array([[ 58, 112,  80,  83, 122,  81, 111,  74, 113],
       [118,  94, 111,  74,  99,  71, 142, 105, 109],
       [100,  99,  99,  99, 100, 101,  99, 102, 100],
       [ 55, 110,  77,  81, 122,  81, 108,  79, 113],
       [113, 113, 121,  92, 102,  69, 143,  67, 112],
       [ 67, 102,  79, 102, 109, 110,  75, 100, 100],
       [ 88,  95, 137,  97,  70,  52, 120, 125, 130],
       [ 80, 122, 134, 122,  84,  66, 111,  68, 124],
       [ 54, 108,  75,  77, 123,  81, 109,  83, 113],
       [ 87, 113,  77,  77, 131,  92, 125,  60, 101],
       [ 63, 108,  78,  79, 122,  83, 111,  80, 111]]) yields 63

array([[129,  57, 122,  99,  86,  84, 144,  97,  88, 112, 133],
       [105,  56, 133,  65, 139, 103, 121,  55,  77, 116,  93],
       [ 71, 114, 106, 136, 126, 125,  77,  76, 100, 110,  88],
       [ 81, 135,  95, 146,  65, 124,  60, 139,  65, 102,  83],
       [135, 123, 137,  58,  98,  60,  91, 107,  99, 104, 108],
       [ 98, 104,  92, 146,  70,  94, 131, 105,  97, 116,  95],
       [126,  65,  88,  86,  82, 101,  63, 136, 108, 133, 114]]) yields 126

array([[147,  89, 107,  90,  91,  91, 103,  69, 109, 102, 100, 102,  95,
        112,  89],
       [132,  56, 114, 111,  95, 104,  81, 105, 105, 107,  79,  96, 107,
         87, 104],
       [138, 105,  99,  96,  49, 105, 110,  92, 107, 122, 105,  88, 103,
        104,  90],
       [132, 101, 101,  94,  44, 103,  87, 105, 100, 153,  77,  83,  91,
         87, 116],
       [128, 105,  91, 112, 131, 101, 117, 115, 100, 119,  66,  97,  77,
         90, 102],
       [137, 106,  92, 102, 102, 124, 113,  94, 102,  98, 107,  95,  98,
        105, 111],
       [133, 110,  97,  89,  85,  87,  96, 102, 116,  92, 124, 108,  94,
        104,  90]]) yields 133

array([[ 96,  83, 115, 129, 123, 132],
       [ 81,  87, 132, 123, 104, 123],
       [ 84, 104, 125, 118,  97, 114],
       [110, 141,  96,  90,  97,  89],
       [ 97, 107,  58, 118, 123,  75],
       [ 91,  90, 121, 123, 111, 126],
       [118,  82,  74, 126, 145, 122],
       [105, 135,  90,  96, 101,  84],
       [ 95, 135, 128,  92,  78, 100],
       [119,  83,  90, 123, 140, 134],
       [ 78, 123, 133, 105,  75,  98]]) yields 78

array([[ 90,  99, 109, 106,  94, 107, 106, 103, 104,  93, 100, 109],
       [132,  71, 107, 131, 146, 122, 133,  71,  75,  82,  71, 109],
       [ 92,  90,  89,  90,  92,  90,  90,  89,  89,  91,  90,  89],
       [ 95, 146,  76,  54,  67,  61,  52, 135, 125, 147, 143,  73],
       [ 92, 149,  70,  45,  61,  54,  44, 136, 126, 150, 146,  68],
       [ 99,  99,  99,  99,  99,  99,  99,  99,  99,  99,  99,  99],
       [ 71,  97, 125, 117,  82, 120, 116, 109, 114,  81, 101, 125]]) yields 71

array([[ 78, 112,  95, 133, 118,  57, 105,  83,  78, 147],
       [ 70, 112,  83, 124, 120,  66, 111,  80,  65, 152],
       [119,  88, 108,  57,  79, 146, 101, 122, 115,  61],
       [114,  91, 104,  56,  80, 143, 102, 123, 112,  61],
       [ 84, 102,  96,  47,  96, 141, 123, 131,  81,  90],
       [127,  89, 112,  70,  82, 135,  87, 118, 124,  55],
       [ 63, 110,  82,  70, 107, 116, 133, 123,  56, 126],
       [ 73, 114,  91, 130, 117,  61, 105,  81,  73, 146],
       [ 58, 112,  79,  85, 114,  99, 131, 114,  58, 142]]) yields 58
---
array([[117,  78,  74,  81,  95,  85,  61],
       [ 98,  79, 123, 105,  88, 149,  98],
       [ 85, 130, 102,  95, 122,  65, 127]]) ==> 88

array([[106,  90, 136,  80,  97,  56,  89],
       [ 85, 115,  67,  95,  54, 132, 126]]) ==> 97

array([[ 75, 109,  48, 157],
       [105,  66, 139,  44]]) ==> 109

array([[135,  73,  99, 124,  79],
       [153, 138, 112,  95, 120]]) ==> 99

array([[100,  94,  93, 110,  94,  97],
       [ 85,  69, 100,  89,  91, 100],
       [ 84, 142, 110, 104,  86,  96]]) ==> 89

array([[135, 111, 151,  99],
       [148, 113,  55,  97]]) ==> 111
---
97 145 150 112 124 93 Answer: 93
151 133 70 76 Answer: 76
73 129 106 90 156 113 Answer: 113
86 90 130 97 109 141 Answer: 141
109 108 87 45 133 131 Answer: 131
55 81 110 63 140 86 116 Answer: 116
52 79 113 148 Answer: 148
---
141 147 111 135 150 120 result: 135

48 67 80 129 139 118
71 109 53 77 109 90
54 142 129 106 55 143
result: 54

118 117 152 107 63 67 result: 107

147 141 115 105 68 result: 115

89 73 116 67
146 74 130 99
result: 74

76 144 131 122 110 82 result: 110

109 53 118 94 129 83
87 49 128 133 58 109
88 133 95 129 136 95
result: 58

75 57 93 53 77 result: 75

67 149 104 42 110 125 result: 104
---
76 100 149 84
87 100 141 90
69 100 104 82
-> 149, 69

105 111 51 117 98 98
125 90 133 110 122 126
-> 133, 51

70 92 102 132 47
91 95 101 103 99
-> 132, 47

80 147 135 121 107 109
105 86 93 89 99 89
128 64 79 95 118 71
-> 147, 64

86 52 82 76 -> 86, 52

100 49 115 84 65 133 145 -> 145, 49

110 108 125 121
147 82 93 94
-> 147, 82

77 87 97 54 98 -> 98, 54
---
136 142 75 105
73 146 81 98
-> 98

61 121 117 77 58 134 48
129 55 65 89 119 48 112
-> 112

69 103 103 132 77
97 65 63 59 109
-> 109

91 100 69 109 115 84 62
95 73 42 121 114 101 61
-> 61

153 103 91 107 126
115 103 90 112 98
-> 98

122 54 154 144
76 129 157 119
-> 119

116 92 82 104 74 56
82 102 131 129 81 109
-> 109

99 104 99 102 102
126 102 106 54 53
-> 53
